Each row was made from one path, in order. Every step used is in the known rows, and no mark comes twice. Write each row's path.
Each row is shifted at random along 7 fixed directions that mean nothing.
Known rows
temi, mase, velik, viki, fupu, binem, liti: [  44   64   54   -8  158   92  -76   24 -132  101  127 -103  103   61
    7  -31   57   30   60   31  -49  -58   12   -2   17   44   80  -19
 -112   55  -27   -1   64  135  -67   85   58   92 -169   98  -97   53
  -47   83 -176   -7 -121  -77  -57  -19   15  -91 -220  -15  -48]
mase, fupu, liti, binem, zulup, devi: [ 199  127 -138 -168    4   28  -57  108  123 -145  -61   84   92  101
  182  163   45  139    9  255  -32  -94  138 -101  -47  -74  134  -29
   -5  -73  204   58   41   92  -42  -42  -78  -49   34 -241  183  -59
   -1   76  -87   48  -94 -116  -57 -181 -193  122   60 -195   47]
temi, mase, viki, fupu, binem, devi, zulup: [   1   41  118   93    4   13   28  -75 -212   61  114   14  148    4
   94   39   41  -66  -59   55   73  -35  188  -16  180  170   44  126
 -118   27 -151  127  -11  145 -280   34   40   96  147  -90 -148  -22
 -131  141   58 -153   78   11 -124  115  194 -118 -271 -174  161]
vuneg, velik, viki, fupu, liti, devi, binem, zulup, pomavud: [  22  -43  170   48  214   70 -145 -155 -105   82  118 -162   -6  -42
   37 -102  -59  -90  -48 -110   25  -22   23   40  -79   98  -23   55
 -164    6 -170  -52  -42   44 -203  -24  -54  266  -81   66 -118   65
  -74  148  -62    8 -105  -44  -63    1   82   -3  -93  -61  -94]
liti, viki, fupu, binem: [ 157  -73   68  -44   45  182 -190  163  -21  -45  201   57  119   61
  -10  -13   45  112   -3  214  -31 -100   56  -39  -17   25  154    2
   34   77  115  -34   66   22  105   46   -7  -45  -20 -111  177 -111
 -248 -158  101  -23  -21   94  -90   11 -130 -121  -33   21 -105]
temi, mase, velik, povor, zulup: [  63   71  -72  101 -157   48  155   91   12  -61  -33  228  193  -37
  138  240  131   45   45   30  -70 -125  213  -31  323   92  296   96
  -67   59  108  188   39   63  -49  115    4  -78  242 -186  -36 -110
  -54 -104   61 -223  -89  116  -79   96  123 -177  -45  -77  143]
mase, viki, fupu, liti, devi, binem, zulup, pomavud, vuneg, povor: [  99   34   18   20   42   60  -17 -111 -140  -10   15  -89  -63  -67
   78   17  163   84  -15   45   -5   -5   39    4  -32  168    0  100
  -20  -47  -80  148  -15   48  -95  -64  -29  179 -105   29  -74  -56
   59  106  -82  -19  -42  -68  -95   22  -97  -52  -72   -3   32]
velik, viki, fupu, binem, devi, zulup, pomavud, vuneg, povor: [ 148  -16  185  -86  255  -16 -103 -101 -164   89  143 -201  124   35
 -113  -63 -146   34  -31  121    8  -63   -2  -85 -105  142  -21  -19
 -102   76  -27  -47  105  173 -113   51  -90  391 -206  102 -198  148
  -56  149    7   52   12  -95 -127  -48  -13 -100 -193 -138  -70]
povor, devi, binem, zulup, pomavud, vuneg, velik, mase, fupu, viki: [  12  -53  159   29   30   -7  -34   -4 -123  -19   88  -41   91  -79
  -46   12   37    3   25   30  -42 -100  130  -94  112  111   87   68
  -43   71  -57  128   61   71  -97  142  -17  236  -58  -50 -164  -33
   28   87  -12  -44   31   21 -177   29  105  -97 -194  -49   46]
velik, povor, temi, viki, fupu, liti, binem, devi: [ -15  -16  137  -69   31   33  -75  -12 -281  -32   75 -116   73 -107
   54   12  -42   -8  104  -52   80   50  157   14  113   33   28  -18
  -89  -43 -140  -15  -26  109 -197   98   59   84  107   95  -44  101
    4   -6   39  -76  -41   17  -72   15  109  -28 -172  -27   41]
fupu, binem, zulup, vuneg, povor, temi, viki: [ 130  -51   46   49   -8   50   -7  144  -52 -111   65  104  148  -24
   88  157    0   93 -177  101  -55 -156   92  -50   56  139   42   18
  -16  167  -40  -42   56  127  -56   39   82  142   76    3   40  -94
 -196  -59   54 -182  -19   94  -66   37   24 -133  -81 -202   74]
pomavud, vuneg, velik, povor: [  98 -103  126  -40   76  105 -243   74   52  -46   63  -73  -69 -153
  -21   66   -9    2   22  -59  -90  -63   25   72  -80   19   54   28
  -31   58   82 -118  -24  -21  125  175   35  214    1  169   23  -98
  -54  -35  -44   63 -104  205   35  128   21  -37  -49   59  -73]
povor, temi, mase, viki, fupu, liti, binem, devi, zulup: [  29   48   65 -131   75  -35  -32    5 -179    8   70 -131   85   25
  -26    7   -6   76  121   88   54   26  128  -64   53    6  159    4
  -46 -126  -34  145   99   92 -167   72   35   -5  -57  -60 -108   88
   68   74  -22  -45  -36  -96 -171  -46   24   58 -155  -50   18]
fupu, binem, zulup, pomavud: [  65  115   30 -170    4 -101    1   66  167 -114  -67 -130   -2 -103
 -132   19   -9   86  258   56  -83  -32   83   15   10 -160  178  -27
   56 -117  226  153   17   -6   -3   18    8   89 -134   20   30   10
  212   74 -157   58 -189  -76  -81  -28 -155  190  129   26  -42]
binem, liti, viki, fupu: [  83   -6   -2   48   15  167    0   -9 -173  120  163   95  183   80
  -27  -40  224  176   64  133   75   28   32  -34   55  109  254  155
  -21   86   97  151   -6   82  -60  -38  -48   31  -23  -95   -8  -37
 -106   55   44  -75   40  -16 -145  -37   14 -172 -113   41   63]
fupu, binem, devi, zulup, vuneg, velik, povor: [ 117 -127  171  -81   75    4 -226   78  -24  -34  133  -80  100  -18
 -122   18  -46   23   12  159 -102 -150   32  -66  -50   27   38    3
  -14  168  141  -32   67  111   56  141  -62  290  -76    4  -55   37
 -103   75   46   84  -12   48  -89    0   72  -59 -191  -44  -37]
viki, fupu, binem, liti, devi, zulup, pomavud, vuneg: [  33  -14   62   59  103   -1    4 -169 -155   36   -2  -34   19  -79
  -26  -26   59    1   78   41   62   24    1   25  -39   36   56  140
  -40  -26  -90  148  -15   52 -152  -36  -99  274 -122   23 -151   -5
   43  282  -24  -18   40 -124 -132  -62   -3  -14  -95  -22   51]
temi, viki, fupu, liti, binem, devi, zulup, vuneg, velik: [ 113  -72   40  118   64   86  -94 -115 -103   51   45  -90  -43  -69
  -40  -22  176  155   31   17  -42  -15 -145   57 -173   60  112  179
   12   89  -83  127   67   92   72  -57  -85  230 -248  142  -68 -118
   -1  277 -141   22  -46  -27 -102  -89 -179  -80  -94   86    7]
mase, velik, viki, fupu, binem, liti, devi, zulup, pomavud, vuneg: [ 151 -273  200 -165  248  133 -623  157  -12 -148  248 -146 -108   31
  -81  -21 -126  -25 -139  128  -85 -186  -59  -38 -218  -62  -62  -84
   16  129  103 -270   74   24   87  236  -26  226 -129   -2   60 -166
 -356  -30   36  200   41  103    8   36   54   25 -299  -32 -212]
temi, viki, fupu, liti, devi: [  10  143   30 -139   -8   14   26  -37  -87  -78  -61 -145  -87 -175
   60    3   47  132  284  -18   52  136   94   87   41  -69  158   36
   47 -233    4  177  -26   47  -55  -64   -2  -53  -66   81   76  -21
  234   78 -132  -30 -188  -11  -69  -58 -211  135   95  151  -15]
temi, viki, fupu, liti: [  50  -88   63  221   22  193  -79  -45  -22   -8  108   42 -100 -184
   92   -8  192   40    5  -78  -17   -4  -43  131   73  102  175  128
   30   85 -156   70    9  -17   70  -51   36    1  -43  102   62 -214
 -256  -23  -13  -88  -58  242  -52  119 -152 -189   64  192  -67]
vuneg, zulup, devi, binem, liti, fupu: [  61 -164    9   13 -161  125 -193  114  128 -119  125  107  -87  -80
  -28   43  209   29   59   84  -79    9  175   12   63  112  242  135
  -17  -43  169  146  -27  -89  -10   22   -6  -13   69 -229  199 -238
 -122  -95  111 -109 -102  309  -81   53  -94    0  257  177  -83]
pomavud, vuneg, povor, zulup, binem, liti, viki: [ 159   11    2  -82  -10  118 -118   94  -20  -45   70   78   15   -4
   67   82   73  137  -53   44  -22  -60  144  -13  -28  149  116   26
 -109  -44   78  -49  -47    3  -21   11   55  100   73  -40  132  -60
   -7  -97  -27 -147 -145  122   18   10  -63  -36  117  -35   -7]
povor, zulup, devi, binem: [  32  -13  173  -46  181  -43 -211  -23   64  -89    0  -48   23 -186
   27   33 -190 -137  -57  -75   42  -30  142   47  -43   29   17  -44
 -108  -23  -43 -162  -18   32 -200  151   14  194  103  -18  -33  107
  -58   73   23    5  -19   88   10   80  159  107   95 -161  -74]
pomavud, vuneg, velik, viki, fupu: [   3  -30   99   11  148   87 -231  -44  -95  -32  -12 -194 -106 -256
   64    4   52   51   15 -174   25   84 -109  130 -178  -57 -110   75
  -44   94  -68 -111  -83   60   12  187   55  309  -71  312  -58 -161
   36  226 -220  126    8    9   82  122  147   88 -178  -15   27]
devi, binem, zulup, pomavud, vuneg, velik, viki, fupu: [  95    7   66 -105  244   54 -204  -19    2   -7   32 -213   -8  -51
  -30  -42  -61  131   41  -14  -12   -1 -137   14 -239  -37  -44   -2
  -84   62   26  -86   60  116    0  118  -29  361 -271  167  -64  -44
    7  246 -197  132  -82 -134  -24  -55   -7  132  -81  -74  -96]
viki, fupu, liti, binem, devi, zulup, vuneg, povor: [ 143    2  -78  104   40   55  -96 -129   14  -32  -68  -19 -135 -123
  189   74  156  110  -94  -13  -39   -3 -115   81 -160  106   21  149
  -36  -13 -114   55   10   20   17 -116  -29  178  -84   82   43 -132
  -18  182 -135  -58 -160  -16   33  -42 -224   15  130    2    5]
viki, fupu, liti, devi, zulup, pomavud, vuneg, povor, temi, mase: [  20 -104   76   38  -36  -11  -46   17   -6 -164  -22  -59 -221 -230
  -41   77   70   29  122  -64  -53   22   62   90   77   -5  180   75
   54 -139  -79  151  110 -108   18   32   87   50  -57   55   10 -183
   20  -67   13 -130 -172  253 -104   63 -139   21  177  162  -81]
temi, viki, fupu, liti, devi, binem: [  25   67  100  -37   96   52   12  -46 -242  -28   19    4   95  -81
  170   -5   25  -11   17   80  128   35  154    7   11   66  -44   51
  -63  -48 -135   63  -53  151 -237  -68  -86   68   -9  -86  -18   68
  -31  157   37  -75   -6 -110  -94  -64   33   24 -102  -68   27]
mase, fupu, binem, devi, zulup, vuneg, velik, povor, temi, viki: [  43   11  119   62   33  -58   18  -18 -121  -49  -25 -108   91 -160
   10   89  -22   37   -4  -36  -13  -43   95  -15   48  113    8   61
  -60   85 -163   58   56  176 -146  147   40  256  -28  171 -183   -5
   76  154 -111  -52    4   11 -123   19  112  -31 -195 -110  106]
binem, devi, zulup, pomavud, vuneg, povor: [ 140  -59  131  -57  103  -16 -142  -54    9   -7   68  -59  -15  -42
  -52   62  -69   -2  -90   46   -5  -64   91   -9  -77  125   57   67
  -52   -9   62  -17   14   39 -108   20  -32  289   -6   19  -92    4
  -70   82   46   -7  -36  107  -52   64   -9  -28  -31 -103  -19]
devi, binem, liti, fupu, viki: [  78    0    0   64  -47   76  -35   44  -56  -48   15   98    5 -120
  138    2  197   10   -5   17   11   -3   64   59  -21   57  100  200
  -37   -4  -55  137  -82   15  -77  -96  -22   34  -25  -50   82 -172
  -55   96  -59 -119  -91   19  -38  -42 -129  -26   90  110    2]
binem, devi, zulup, pomavud: [ 106    2   93  -39   59  -51  -28  -66  106   19   50  -24   70   -6
 -135   -4  -63   21  100   72   -5  -43  110  -19   39   33  272   83
  -30  -62  145  150   55   19 -124  -37 -111  138  -58 -123  -88   45
  -14   83   45  -30  -97   46 -157  -29  -80    9  114    0  -57]
velik, zulup, pomavud, vuneg, binem, liti: [ -28  -99   55   -2 -130  112  -10   35   -8  -50  109   55  -36 -125
  -69   47  164   62  154  -25  -79    0  263    0  193   96  103   -4
 -113  -26   66  119  -97  -67  -69   86   10  160   66  -78   64  -81
    5  -42   61 -166 -125  188  -50  125   65  -42   62   93    0]
velik, povor, vuneg, binem, devi, zulup: [  17 -165   87  -90    5  -22 -281   39  -59 -119   73 -137  -22 -204
 -127   64   97   24   80    4  -76  -31   -9  -13  -43   -5   57   36
   53  136   84   38   34   34   65  218  -31  258  -77   73  -46  -37
  -34  134   53   86   23   45  -57   65   95   71 -169   86  -40]
viki, fupu, liti, devi: [  44   77  -98 -155  -53   94 -168   88   93 -239  -96   26 -166 -141
  343  144   31   97   32   30   40   60   88   91  -47 -131    8   16
   14 -209   51    7  -88  -31  -41  -58   47 -105  150 -104  288 -198
  -23    7  -75  -38 -200   47   81   -5 -143  276  197   -3  -21]
pomavud, zulup, devi, binem, liti: [  64  -90   96  -38   36    3 -239   35   33 -122    4  -23  -98 -209
 -125  -10  187  -23  118   42  -37  -10   50   22  -55  -54  100   58
   48   80  150   79  -21  -24   12  111  -42  199 -106  -27   13  -88
  -39  179  -25  134   59   88  -55   63   47   53    0  111  -30]
viki, fupu, binem, devi, zulup, vuneg, povor, temi: [ -26 -112   25  232  -77  -34  -60 -117   -2  -88  -66  -89 -162 -357
  -36   48  196   52   23 -165  -57   71  -74  112   18   83   95  167
   44   69 -182  164   37  -88    1  101  131  246  -37  234 -107 -166
   44  112  -77  -71  -36  151  -62  175  -10   -2  112  138   43]
zulup, devi, binem, liti, fupu: [ 160 -197  121  -96  162  119 -456  133  105  -52  206  -30  -57   13
 -108  -52   -8  -51  -25  100  -54  -73    0   16 -160   36  180   30
   -8   21  143 -142   67  -22   47   84  -24   60 -117  -75  151  -67
 -255  -68   48   85  -94  220  -41  -60 -144   -6  102  120 -249]
povor, vuneg, velik, viki, fupu, binem: [  44   -4   46  -81  163  131 -174   48  -13  -12  102 -130   93   -9
   64   -9 -147  125   18   30  -45  -38  -50   22 -113   29   27  -63
  -73   31  -40 -127   91   96   74  126   49  149 -145  109   47   15
  -54    5  -93  -10 -136  -38  -32  -33  -64   37   -6  -48 -155]
zulup, vuneg, povor, temi: [ 133  -25  -41  142   30   31   91  -29  102   34  -28   39   55 -108
  -82   71   92  147   37   -4 -108  -25  -32   20   12  145  312   82
   24   38   26  128  132  -47   93    5   13  102 -136   92  -56    1
   57  -91  -52 -126 -171  110 -127   -1 -203 -164  256   84  -72]
temi, viki, fupu, liti, devi, binem, zulup, vuneg, velik, mase: [  27 -169   90  141 -144  136    5   70 -228  -22  175  140  111  -19
  -65   -6  328  135  128  196  -90 -108   57  -90  213   98  186  152
   36  216   54  273   53   77   95    1 -117  108  -81 -223   16 -188
 -124   43  137 -155    9   94 -218  -31   36 -262 -185  134   90]
binem, devi, zulup, vuneg: [ 138  -80   90 -135  104  -14 -282   25  216  -54   69  -94  -78  -47
 -150   20 -139  111   99   54  -87  -50  -12   29  -84    2  250    0
   30  -73  167  -22  110   -7  102   72   -2  142 -106   18   86  -36
  -34   20  -24   16 -194  168  -38  -18 -200   68  171   66 -159]
devi, zulup, pomavud, vuneg, povor, temi: [ 179  -15  -23   -7  162  -51   17   18   48  -54  -69   20  100  -58
  -15  118   -2  102 -103  122  -15  -78  -45  -75 -158   20  108   56
   13   85   73   54  124   46  -33   31  -82  256 -174   -5 -144    8
  -32  122  -20   17   16 -100 -131  -69  -43   19   40 -146  -20]
fupu, liti, devi, binem, zulup, vuneg, velik, povor, temi: [ -28 -125   28   79 -136   16  -67   10   42 -151  -64  -54 -168 -310
  -36   50  177   60  191 -133 -127   16   51   74   75   -4  171   93
   32  -26  -54  190    0 -144   94   90   63  132  -35  106   24 -124
  141  -22  -49  -60 -203  161  -81   69  -59   54  179  275  -45]
mase, povor, temi, viki, fupu, liti, devi: [  77   49   73  -89  130   46  -58  -13 -117   -2   57 -166   13  -55
    0   15  -49   72  119   19   26   33   33   11   30   47  216  -27
   34 -132  -60   55  119   64  -56   38   45  -52  -93  115  -54  106
   50  -92  -48   15 -103   14 -152  -30 -135  -26  -55   74  -89]
pomavud, vuneg, velik, mase, fupu, liti, binem, zulup, devi: [  91  -34   50 -112   -9   38 -118  107 -112  -89   61   58  119   65
   59  118   92   37    0  230  -34 -123  207 -140   32  -48   18  -10
  -41   58  155   30  -21   90  -57  113  -66  126   87 -219   34  -56
    0  102    6   56   68  -41  -89  -59  129  -16 -272 -216  143]
binem, devi, zulup, vuneg, povor, velik: [ 128  -63  -71   62  -67   56 -224    6  195 -141  -59   50 -145 -140
  149  188   99  151 -134  -53 -101  -95 -107   92 -139   40  142  159
   33   51   72   39   73   -4  101    4   52  180   46   30   41 -239
 -125  107  -98  -30 -187  175   61   53 -146   62  190   23   -1]
povor, velik, zulup, pomavud: [  -6   41   89  110  102    9  -76 -118  151  -28  -80  -47  -66 -235
  109   69 -114  -93   24 -299  -29  -28   68  158   54  -14  119   42
 -135  -62  -89  -71  -59  -32 -121   80   11  161  139  112  -64  -37
   19   48 -148  -73 -229  125   77  117   81   48  155  -76  -23]

Write each row's path
[  23  -62   33   50  -63  -25 -132   21 -103 -164  -84   12 -118 -234
  112  107  232  -21    9  -31  -85 -110  -37   29  -34  -84  -23  146
   14   72   11  131  -40   -7   12   33  -45  254  -24  -19  -86 -184
   56  197 -104   -9  -83  -21    5    6   65   69  -75   53  100] | fupu, binem, liti, devi, zulup, pomavud, vuneg, povor, velik, mase
[  36   22   -5  150  -54   83  -72  -14   -1 -159  -91   23 -127 -170
  257  192   26  -17  -60 -181  -67 -114  -16  163   79   13  -30  100
  -78   11 -179  -26    3   52  -39   79  152  176  145  156   -4 -299
  -95   60 -172 -113 -151  110   85  124   28  -29  -45  -99  110] | temi, mase, povor, velik, viki, fupu, binem, zulup, pomavud, vuneg
[ -12 -189  136   83  -17   83 -127   72 -120 -117  148   -4  -38 -174
  -44    3  158  113  -18   45  -19  -29   36    2  101  107   57   34
   66  164  -85   75   65   37    1   93  113  146  -47   26   -1 -119
 -219  -25   99  -79   47  189 -119  133   81  -95  -74   79  -18] | devi, binem, zulup, vuneg, povor, temi, viki, fupu, liti
[  84 -161  102  124   48   90 -146  -82  -59  -18  102   46  -58  -75
  -17   35  137  -77  -28   22  -25  -85  106    1   53  130  111  116
   17   38  -86   95   -6  -39  -46   25  -62  138  -11  -45  -35 -120
 -161   42   77    2   43  126 -132   63  -31 -166 -132   40  -16] | mase, fupu, liti, devi, binem, zulup, pomavud, vuneg
[ -45  -69  -46  149 -146  101   -1  -99 -138  -73  -43   52   -2 -177
  161  104  200   99   70  -79  -26    9   -4   42  125   83  100  171
  -22   83  -97  170  -27   25  -11   51    0  172  114   22  -27 -112
   31  119    0  -99  -40   27  -52    9   76  -50  -41   57  148] | viki, fupu, liti, binem, zulup, vuneg, velik, povor, devi
[  73  -45  -23  158   21   -4  102 -144  -94   26  -54   70   19 -117
   41   90  133   15  -77  -45   26    7   45   -1   -9  164  152  198
  -66    0 -118  178   -3  -33 -178  -63  -50  243  -15   16 -186  -20
   33  136   20 -144  -21   -1 -136  -10   12  -73   58  -22   76] | binem, liti, devi, zulup, pomavud, vuneg, povor, temi
[  31 -138  205 -108   75   57 -307    5   51  -55  106 -142 -149  -93
 -106    7 -112  -56   11  -97  -37  -29  147   78 -123   30   31   37
  -65 -123   33  -94  -61  -90  -64  123   62  242   29   77   16  -62
   16   18    0   26 -133  200   -8  129   41  105  -15    6 -105] | liti, devi, binem, zulup, pomavud, vuneg, velik
[ -23  -43  -11  254 -110   53  181 -131  -57   43    2   96  132  -97
   69   65   57   83   21  -29  -16    6   89    2  187  203  177  162
 -145   58 -192  211   61   11 -129   35   32  219   86  -19 -151  -34
  -28   64   71 -251  -75   80 -176   56   71 -142  107   -5   86] | viki, fupu, binem, devi, zulup, vuneg, velik, povor, temi
[ -71   39   45   86  -64  131   55  -79  -45   58   61  -29  -13  -96
   74  -53   58  120  131  -95  -25   65  121  100  113  139   69   67
 -171  -78 -119  101  -82   14 -106  -14  115  160    6   84    7  -35
  107   51 -135 -200 -226   88  -23   63    0  -14  147   92    3] | zulup, vuneg, velik, viki, fupu, binem, liti
[  64  -28  -68  -70  -29   74 -109  -11  -51 -163  -32   14  -59  -68
  199  153   45  130  -57   42   13  -23   21  -15  -35   46   20   53
   -1  -46   -6   39   26   26  -59    6   25  151   65  -47   64  -95
  -50   61   23  -51  -52   -6  -19  -31  -68   96   34  -87   46] | viki, fupu, liti, binem, zulup, pomavud, vuneg, povor, devi
[  39  -71   94  -54   89   17 -193   33 -154  -97   31 -188  -91 -144
  -53   16  144   53   85   37 -116  -41   -9   13  -93  -67  -67  -25
   24   69    3   36   40   74   55  137  -68  160 -225   81  -36  -93
   90  153 -165   87  -84  -73  -19  -28    7   32 -252   43  -58] | temi, mase, velik, viki, fupu, liti, devi, zulup, vuneg, binem
[ 181  -48 -110   93   -7   70   56   83 -152   -5   32  219  234  131
   57  164  240   74  -82  259  -52 -128  107 -169   53  148  175  135
  -87  176   68  167  138  153  -78   50 -146  121  -87 -242  -68  -86
 -140  117   54 -112   40  -62 -185 -183   -4 -226 -175 -125  103] | pomavud, vuneg, povor, temi, mase, velik, zulup, devi, binem, liti, fupu
[ 106   -7   80 -140  139  103 -164   25  -21   12  179  -87   23   68
  -10  -35  -60   99   78   94    7  -26   54  -37  -15   99  199  -18
  -40  -91  -13   16  105   67  -32  -22    5   25 -113  -43   93   29
 -146   -2   57  -55 -167   51 -124  -63 -202    7   16   54 -159] | temi, viki, fupu, liti, devi, binem, zulup
[  54  -64   93  -51  108   55 -141  -39 -144  -44   42  -95   -1  -64
   43   13   42   12   28   57    3  -42    1  -13  -84    7  -73   50
  -59   60  -16   12  -11   86  -64   57  -75  310  -89   30  -76   -4
  -38  194  -15   85  -10  -84  -76  -33   87   26 -196  -48    0] | viki, fupu, liti, devi, binem, zulup, pomavud, vuneg, velik, povor
[  83  -31  111   49   58   49 -128  -30 -143   22  118  -97  -61  -38
    6    0   96   26  -45   30  -64  -55   22   44   23  214   45   85
  -38  -10  -97   38   42   82  -56    7   70  120  -56   70  -42  -62
  -15   12  -75 -117 -107  101  -48   52  -33 -126 -113   -9    8] | temi, mase, viki, fupu, binem, liti, devi, zulup, vuneg, povor
[ 108 -170   84  165  126  149 -185  -68 -122  -19  121  -19  -70 -119
   60   13  140   14 -143    8  -56  -69  -94   55 -126  145  -35   85
  -15  155 -200  -48   27   55   28  -26  -91  199 -136   72   26 -150
 -230  122    3  -55  -15   73  -35   -4  -98 -151 -103    9  -81] | temi, viki, fupu, liti, devi, zulup, vuneg, binem
[ -55 -164  189   78  -73  148 -224  -93 -171    8  152 -119 -134 -170
   -8  -65   68   -9   98 -173  -27   54  138  131   80   95   39   78
  -94  -40 -142   -3 -117  -52  -45   75   79  131  122  133   47  -91
    7  -45   -9  -84 -130  241   13  145   53  -99  -52  157  -17] | zulup, vuneg, velik, viki, fupu, liti, binem, devi
[  91   84    1    8  121   73  -83  -70   37   42  -31 -158 -127  -43
  109   47   22   20   58 -113 -101  -60  -53   80  -64   32   80   19
 -126 -159  -84  -20   25  -37   30   36   74  125 -109  163  -53  -29
  163    7 -268    2 -280  -33   12   25 -126   27    3   -1  -45] | viki, fupu, liti, binem, zulup, pomavud, vuneg, velik, mase, povor
[ 115  -11 -128   85  -46   88  -66  124  -19 -134  -22   12  -16  -69
  135  192  218  153  -65   33 -140 -111  -78  -23   -8    7   51   64
    7  165  -31   71  115   44  125  143  124  131  -73  120   25 -305
 -121   59 -147  -45  -71    0  -19   64  -71  -59 -165  -47   75] | pomavud, vuneg, povor, temi, mase, velik, viki, fupu, binem, zulup
[  68   64  -22   65  -47   -3  110  -50 -240  -38  -49   -9   73  -32
   89  116  136   97  -11   41   50   14   94   -7   78  119   40  142
  -63  -34  -97  184   43  127 -213   35   19  120   30  -30 -145 -113
   87  116  -60 -157   28  -85 -128    5   76  -62 -157 -167  195] | liti, binem, devi, zulup, pomavud, vuneg, povor, temi, mase, viki, fupu
[  60  124    7  107  106   34  142  -65  -79   23  -92  -78   58  -99
   85   84  -19  109   41  -92    6    5  -49   61   18   79   94   66
 -106  -33 -146   48   92  119 -104   67   50  194 -124  179 -186  -39
  145   84 -220 -112 -119  -52 -101   -7   -1  -47  -12 -103   60] | zulup, pomavud, vuneg, velik, mase, povor, temi, viki, fupu
